Below is a small trained network, with its code and all its weights. Each question gives an input and a class and asks what happens when units are switched off, that is, made to give their printed mean instead of their output.

import numpy as np


def w(rows, s, z=0):
    codes = np.array(rows[::2]) - 128.0
    scale = np.full(codes.shape[1], s)
    scale[-1] = z or s
    return codes * scale


def f(y):
    return y / 2 * (1 + np.tanh(0.7978845608 * (y + 0.044715 * y**3)))


def log_softmax(a):
    a = a - a.max(-1, keepdims=True)
    return a - np.log(np.exp(a).sum(-1, keepdims=True))


def net(x, mask):
    res = np.array(x, float).reshape(1, 5) / 4 @ E
    y = f(res @ A[0][:, :-1].T + A[0][:, -1])
    res = res + np.where(mask, y, B[0][:, -1]) @ B[0][:, :-1]
    return log_softmax(res[-1] @ U[:, :-1].T + U[:, -1])


A, B = {}, {}
E = w([
[105,126,164,50,200,56,158,255,123],'x0',
[212,37,117,111,41,175,191,181,114],'x1',
[176,53,75,140,87,37,13,148,224],'x2',
[76,179,69,76,84,120,83,168,63],'x3',
[134,100,139,145,100,40,120,158,186],'x4',
],0.0086)
A[0] = w([
[163,124,158,178,158,207,214,117,98,194],'n0',
[53,132,142,113,132,129,127,112,72,164],'n1',
[208,81,90,158,43,104,54,97,166,202],'n2',
[44,255,96,118,142,176,108,58,128,212],'n3',
[184,119,218,176,137,209,231,76,85,171],'n4',
[116,75,152,129,156,52,113,203,220,180],'n5',
[181,101,140,144,151,61,107,215,218,195],'n6',
[137,139,165,149,151,219,205,94,77,161],'n7',
[148,56,53,195,76,117,64,103,160,152],'n8',
[127,138,94,154,187,150,189,190,148,255],'n9',
[89,198,108,192,187,147,111,119,133,212],'n10',
[65,182,101,147,165,85,68,109,122,152],'n11',
[109,109,167,178,145,182,204,88,141,177],'n12',
[92,141,73,44,99,160,165,221,56,176],'n13',
],0.0091,0.0034)
B[0] = w([
[178,205,104,144,68,196,48,42,50,224],'n0',
[82,175,65,109,176,129,113,196,108,172],'n1',
[176,34,3,197,91,104,187,54,226,239],'n2',
[62,219,76,213,178,116,129,218,111,224],'n3',
[132,169,150,143,56,236,21,108,94,250],'n4',
[108,43,210,45,152,19,69,80,137,226],'n5',
[135,52,189,40,100,29,47,70,126,227],'n6',
[132,206,182,103,122,211,68,80,38,231],'n7',
[213,69,47,225,74,108,192,121,173,219],'n8',
[163,166,163,71,105,161,121,99,57,180],'n9',
[42,126,136,191,131,107,79,166,87,184],'n10',
[55,118,124,208,171,33,93,202,200,192],'n11',
[91,163,148,179,44,170,28,97,128,197],'n12',
[196,168,72,3,172,139,235,145,118,231],'n13',
],0.0081,0.012)
U = w([
[204,61,59,190,76,105,159,70,202,228],'0',
[26,190,127,205,216,76,107,193,132,125],'1',
[135,171,186,153,99,217,67,51,71,70],'2',
[163,178,112,56,185,166,227,176,73,3],'3',
[133,44,255,51,152,53,63,85,142,170],'4',
],0.0094,0.0021)

Each question gives the input, the list of numbers given to net, and the class t.
The units are the neurons (one row each of A and B). Each row of codes is followed by its name. A weight is (code - 128) times the scale printed after its matrix; where a second scale follows, it is the last column's (A, B and U).
mask holds one flag per neuron, in row order. A switched-off neuron (its flag False) gives its mean, the last column of its row in B, instead of its output. The means were averaged over made-up inputs and are rounded, as every weight is.
A unit's drop is (log p(t) with every unit on - log p(t) with that unit switched off) / (log p(t) with every unit on - log p(t) with every unit switched off).
The circuit of an input: a set's keep is (log p(t) with only the set's units on - log p(t) with every unit switched off) / (log p(t) with every unit on - log p(t) with every unit switched off). Starting from the 12 units with the biggest drops (on a tie, the unit counted first), units are removed one at a time, each time the one whose removal leaves the highest keep (on an exact tie, the one counted first), for as long as the keep stays at least 0.8.
units of the circuit, in order: the units of the circuit, biggest drop first
k most important neurons: the k neurons with the biggest drops, biggest first
drop of u: that unit's drop, to one decimal
input [3,4,-1,3,-8], class 3: units of the circuit, in order -> (n13)
input [6,0,-4,0,5], class 4: 2 most important neurons -> (n5 n3)
input [-2,-2,0,0,3], class 0: 3 most important neurons -> (n7 n3 n1)
input [3,3,5,-7,7], class 4: 2 most important neurons -> (n5 n6)
input [8,-4,-5,-2,-3], class 3: 2 most important neurons -> (n13 n9)
input [2,8,1,-5,7], class 4: 2 most important neurons -> (n6 n5)
input [1,-2,-3,4,-6], class 1: 2 most important neurons -> (n3 n10)
input [3,2,7,-8,-6], class 4: 3 most important neurons -> (n6 n5 n3)
input [5,-1,1,0,-4], class 3: 2 most important neurons -> (n6 n12)
input [2,-4,3,-1,-2], class 4: 2 most important neurons -> (n3 n5)
input [-5,-4,4,3,-1], class 0: 2 most important neurons -> (n2 n8)
input [3,0,7,-4,-7], class 4: 2 most important neurons -> (n6 n5)
input [-4,-8,8,-6,-7], class 0: drop of n2 -> 0.2
input [-4,8,0,-6,-1], class 2: units of the circuit, in order -> (n4)
input [2,6,1,2,-6], class 3: drop of n13 -> 0.2
input [3,-3,0,3,3], class 4: drop of n3 -> 0.9
